Below is a small trained network, with its code and all its weights. Each question gives an input and a class and asks what happens when units are switched off, that is, made to give their printed mean instead of their output.

import numpy as np


def w(rows, s, z=0):
    codes = np.array(rows[::2]) - 128.0
    scale = np.full(codes.shape[1], s)
    scale[-1] = z or s
    return codes * scale


def norm(h):
    return h / np.sqrt((h * h).mean(-1, keepdims=True) + 1e-5)


def f(y):
    return y / 2 * (1 + np.tanh(0.7978845608 * (y + 0.044715 * y**3)))


def log_softmax(a):
    a = a - a.max(-1, keepdims=True)
    return a - np.log(np.exp(a).sum(-1, keepdims=True))


def net(x, mask):
    res = np.array(x, float).reshape(1, 7) / 4 @ E
    u = 0
    for l in range(4):
        y = f(norm(res) @ A[l][:, :-1].T + A[l][:, -1])
        res = res + np.where(mask[u : u + 3], y, B[l][:, -1]) @ B[l][:, :-1]
        u += 3
    return log_softmax(norm(res)[-1] @ U[:, :-1].T + U[:, -1])


A, B = {}, {}
E = w([
[142,150,227,130,145,77],'x0',
[116,68,86,140,162,161],'x1',
[130,194,167,59,227,132],'x2',
[157,132,3,91,120,90],'x3',
[126,38,144,170,182,162],'x4',
[7,47,85,70,88,145],'x5',
[127,89,99,117,149,172],'x6',
],0.0067)
A[0] = w([
[217,120,41,187,181,134,2],'0.n0',
[176,94,140,228,77,138,145],'0.n1',
[61,156,255,172,169,195,7],'0.n2',
],0.0047,0.0018)
B[0] = w([
[76,172,112,206,253,117,170],'0.n0',
[89,86,191,194,208,2,247],'0.n1',
[113,76,145,179,117,169,255],'0.n2',
],0.0085,0.0013)
A[1] = w([
[142,59,84,154,90,153,86],'1.n0',
[53,96,78,156,152,232,197],'1.n1',
[118,120,222,31,116,1,255],'1.n2',
],0.0074,0.00096)
B[1] = w([
[92,102,218,149,146,156,175],'1.n0',
[110,167,119,1,219,140,233],'1.n1',
[105,116,37,211,104,188,255],'1.n2',
],0.0091,0.0039)
A[2] = w([
[67,68,128,83,149,132,249],'2.n0',
[78,62,143,253,114,90,237],'2.n1',
[103,149,234,108,136,127,45],'2.n2',
],0.011,0.0011)
B[2] = w([
[119,114,68,67,170,190,212],'2.n0',
[75,96,118,163,159,217,254],'2.n1',
[95,159,175,254,94,131,161],'2.n2',
],0.0099,0.0077)
A[3] = w([
[131,121,135,255,137,20,115],'3.n0',
[166,255,139,163,133,129,195],'3.n1',
[168,178,58,224,232,195,254],'3.n2',
],0.0065,0.00096)
B[3] = w([
[176,62,31,156,181,174,161],'3.n0',
[1,196,64,41,66,95,167],'3.n1',
[161,219,153,102,174,73,255],'3.n2',
],0.0088,0.0062)
U = w([
[178,61,160,128,63,53,7],'0',
[136,249,96,110,92,78,143],'1',
[216,85,216,102,35,130,1],'2',
[100,101,65,56,154,185,209],'3',
[164,149,215,135,168,153,120],'4',
[178,96,58,122,46,64,78],'5',
[225,138,164,139,156,104,63],'6',
[61,129,169,229,95,202,133],'7',
],0.013,0.0069)

Each question gives the input, the list of numbers given to net, and the class t.
The units are the neurons (one row each of A and B). Each row of codes is followed by its name. A weight is (code - 128) times the scale printed after its matrix; where a second scale follows, it is the last column's (A, B and U).
mask holds one flag per neuron, layer by layer. A switched-off neuron (its flag False) gives its mean, the last column of its row in B, instead of its output. The means were averaged over made-up inputs and are rounded, as every weight is.
A unit's drop is (log p(t) with every unit on - log p(t) with that unit switched off) / (log p(t) with every unit on - log p(t) with every unit switched off).
The circuit of an input: a set's keep is (log p(t) with only the set's units on - log p(t) with every unit switched off) / (log p(t) with every unit on - log p(t) with every unit switched off). Starting from all 12 units, units are removed one at a time, each time the one whose removal leaves the highest keep (on an exact tie, the one counted first), for as long as the keep stays at least 0.8.
circuit, biggest first: the units of the circuit, biggest drop first
unit that matters most: the unit with the biggest drop
top k neurons: the k neurons with the biggest drops, biggest first
top k neurons in layer l: the k neurons of layer l with the biggest drops, biggest first
drop of u: that unit's drop, to one decimal
input [3,-5,2,3,5,-7,-8], class 1: circuit, biggest first => 3.n1
input [8,-3,-1,-8,-7,-7,-6], class 7: circuit, biggest first => 2.n2, 1.n2
input [6,5,7,8,-6,4,-4], class 1: circuit, biggest first => 1.n1, 2.n1
input [1,1,-2,-4,-6,-6,4], class 1: top 3 neurons => 1.n0, 3.n2, 3.n1
input [-5,5,4,-7,-5,-5,-5], class 1: top 4 neurons => 3.n1, 2.n1, 1.n0, 0.n1
input [-1,3,1,3,-3,-2,4], class 1: circuit, biggest first => 2.n1, 3.n2
input [3,5,4,2,6,-1,-6], class 1: circuit, biggest first => 3.n2, 2.n1
input [-3,2,-5,4,2,-4,7], class 6: top 2 neurons => 0.n0, 3.n2
input [0,0,5,-4,-3,-7,1], class 1: circuit, biggest first => 3.n1, 2.n1
input [6,0,5,-3,7,1,-2], class 7: top 2 neurons => 2.n2, 1.n1
input [0,3,-3,0,-4,-5,7], class 6: top 2 neurons => 0.n1, 3.n2
input [7,-7,5,-2,-2,4,5], class 7: top 3 neurons => 1.n1, 2.n0, 0.n2
input [-2,-2,4,-6,-1,-1,-4], class 7: top 2 neurons => 0.n2, 2.n2
input [7,-5,0,0,7,-2,1], class 7: unit that matters most => 2.n1
input [5,3,6,6,-5,4,-4], class 1: top 2 neurons in layer 1 => 1.n1, 1.n2
input [-1,5,-1,-1,2,-3,1], class 4: drop of 3.n1 => 0.1
input [2,8,5,-2,-7,-8,2], class 1: drop of 3.n1 => 0.4
input [7,1,2,3,-2,-4,2], class 1: drop of 3.n1 => 0.2
